Here is a tiny trained network, its code and every weight. The questions are about switching its units off for an input and a target symbol, where a switched-off unit gives its printed mean instead of its output.

import numpy as np


def w(rows, s, z=0):
    codes = np.array(rows[::2]) - 128.0
    scale = np.full(codes.shape[1], s)
    scale[-1] = z or s
    return codes * scale


def norm(h):
    return h / np.sqrt((h * h).mean(-1, keepdims=True) + 1e-5)


def softmax(a):
    e = np.exp(a - a.max(-1, keepdims=True))
    return e / e.sum(-1, keepdims=True)


def log_softmax(a):
    a = a - a.max(-1, keepdims=True)
    return a - np.log(np.exp(a).sum(-1, keepdims=True))


def net(x, mask):
    ids = ['αγθμξφψω'.index(c) for c in x.split()]
    T = len(ids)
    res = E[ids] + P[:T]
    u = 0
    for l in range(2):
        r = norm(res)
        for j in range(3):
            rows = slice(2 * j, 2 * j + 2)
            q, k, v = (r @ M[l][rows].T for M in (Q, K, V))
            z = softmax(np.where(np.tri(T) > 0, q @ k.T / 2**0.5, -1e9)) @ v
            o = O[l][rows]
            res = res + np.where(mask[u + j], z, o[:, -1]) @ o[:, :-1]
        u += 3
    return log_softmax(norm(res)[-1] @ U[:, :-1].T + U[:, -1])


Q, K, V, O = {}, {}, {}, {}
E = w([
[104,74,129],'α',
[99,81,125],'γ',
[113,76,142],'θ',
[50,70,235],'μ',
[199,246,159],'ξ',
[123,51,139],'φ',
[6,121,180],'ψ',
[81,99,86],'ω',
],0.011)
P = w([
[188,255,252],'0',
[130,64,154],'1',
[127,65,141],'2',
[139,95,139],'3',
[147,99,133],'4',
[152,110,130],'5',
[155,109,122],'6',
[161,111,110],'7',
[165,126,106],'8',
[170,134,100],'9',
[176,131,90],'10',
[181,129,78],'11',
],0.0078)
Q[0] = w([
[146,77,172],'0.h0',
[91,3,104],'0.h0',
[87,112,45],'0.h1',
[74,60,56],'0.h1',
[204,162,105],'0.h2',
[60,51,76],'0.h2',
],0.019)
K[0] = w([
[185,87,85],'0.h0',
[196,143,27],'0.h0',
[46,171,138],'0.h1',
[6,122,142],'0.h1',
[205,145,95],'0.h2',
[63,108,240],'0.h2',
],0.019)
V[0] = w([
[240,98,145],'0.h0',
[130,203,76],'0.h0',
[157,119,68],'0.h1',
[218,87,102],'0.h1',
[177,75,139],'0.h2',
[253,141,39],'0.h2',
],0.023)
O[0] = w([
[244,150,81,142],'0.h0',
[77,28,92,70],'0.h0',
[87,79,99,97],'0.h1',
[181,33,82,104],'0.h1',
[168,96,89,142],'0.h2',
[35,156,6,4],'0.h2',
],0.017,0.026)
Q[1] = w([
[105,252,79],'1.h0',
[171,100,61],'1.h0',
[142,100,204],'1.h1',
[96,127,119],'1.h1',
[144,112,160],'1.h2',
[88,169,149],'1.h2',
],0.031)
K[1] = w([
[1,177,62],'1.h0',
[152,58,59],'1.h0',
[200,91,169],'1.h1',
[122,131,86],'1.h1',
[106,110,82],'1.h2',
[105,97,176],'1.h2',
],0.028)
V[1] = w([
[203,154,128],'1.h0',
[161,50,9],'1.h0',
[253,123,86],'1.h1',
[63,66,74],'1.h1',
[187,33,116],'1.h2',
[67,168,149],'1.h2',
],0.02)
O[1] = w([
[138,165,45,202],'1.h0',
[148,253,179,24],'1.h0',
[27,116,142,217],'1.h1',
[207,115,212,2],'1.h1',
[175,23,189,121],'1.h2',
[95,181,115,113],'1.h2',
],0.016,0.021)
U = w([
[61,211,74,124],'α',
[102,81,48,3],'γ',
[33,77,75,30],'θ',
[102,148,220,57],'μ',
[165,86,1,83],'ξ',
[226,126,43,203],'φ',
[162,87,177,190],'ψ',
[20,57,128,234],'ω',
],0.0096,0.0055)

Each question gives the input, a string of symbols that net reads in full, and the target symbol t.
The units are the heads (2 rows each of Q, K, V and O). Each row of codes is followed by its name. A weight is (code - 128) times the scale printed after its matrix; where a second scale follows, it is the last column's (O and U).
mask holds one flag per head, layer by layer. A switched-off head (its flag False) gives its mean, the last column of its rows in O, instead of its output. The means were averaged over made-up inputs and are rounded, as every weight is.
A unit's drop is (log p(t) with every unit on - log p(t) with that unit switched off) / (log p(t) with every unit on - log p(t) with every unit switched off).
The circuit of an input: a set's keep is (log p(t) with only the set's units on - log p(t) with every unit switched off) / (log p(t) with every unit on - log p(t) with every unit switched off). Starting from all 6 units, units are removed one at a time, each time the one whose removal leaves the highest keep (on an exact tie, the one counted first), for as long as the keep stays at least 0.8.
units of the circuit, in order: the units of the circuit, biggest drop first
unit that matters most: the unit with the biggest drop
which heads matter: for each layer, one digit per head in row order, 1 if its drop is at least 0.15 and else 0, layers parted by /
drop of u: that unit's drop, to one decimal
input γ ω γ ψ θ, target μ: units of the circuit, in order : 0.h1
input φ α φ α, target φ: which heads matter : 110 / 101
input ω φ ξ ψ θ ω φ, target μ: units of the circuit, in order : 0.h2, 1.h2
input ψ θ θ ξ φ ω ω α θ, target ω: which heads matter : 110 / 100
input ω μ θ ξ φ, target φ: which heads matter : 101 / 001
input ξ φ ω φ φ θ, target α: units of the circuit, in order : 0.h2, 1.h0, 0.h0
input ξ θ ω, target α: units of the circuit, in order : 0.h2, 1.h2
input ω φ φ φ α φ ω φ ξ, target α: which heads matter : 001 / 100
input μ α ω α ψ ω ψ ω φ α, target μ: which heads matter : 011 / 000
input ω γ μ φ ξ ξ γ, target α: units of the circuit, in order : 1.h2, 0.h2
input φ ω φ ω ξ θ, target α: units of the circuit, in order : 0.h2, 1.h2
input ψ γ μ γ, target μ: which heads matter : 111 / 001
input φ ξ ξ φ ξ α, target φ: which heads matter : 111 / 100
input α φ φ, target ξ: units of the circuit, in order : 0.h2, 0.h1
input θ α ξ φ φ γ φ μ, target φ: units of the circuit, in order : 0.h0
input φ φ α θ φ φ θ α ω α φ, target ω: which heads matter : 111 / 111
input μ ξ φ ω φ φ φ, target α: which heads matter : 101 / 001
input μ ξ α α ω ω ψ θ φ γ, target μ: which heads matter : 001 / 000
input ψ φ ω ξ φ ψ φ, target μ: drop of 0.h1 : 0.5
input ω φ μ α φ, target φ: drop of 0.h0 : 0.7
input φ φ ψ θ φ γ φ ω ω φ, target ω: drop of 1.h1 : 0.1
input ω α α φ, target ξ: drop of 1.h1 : 0.1
input φ ω ω α φ μ φ ξ ω φ ψ θ, target μ: unit that matters most : 0.h1
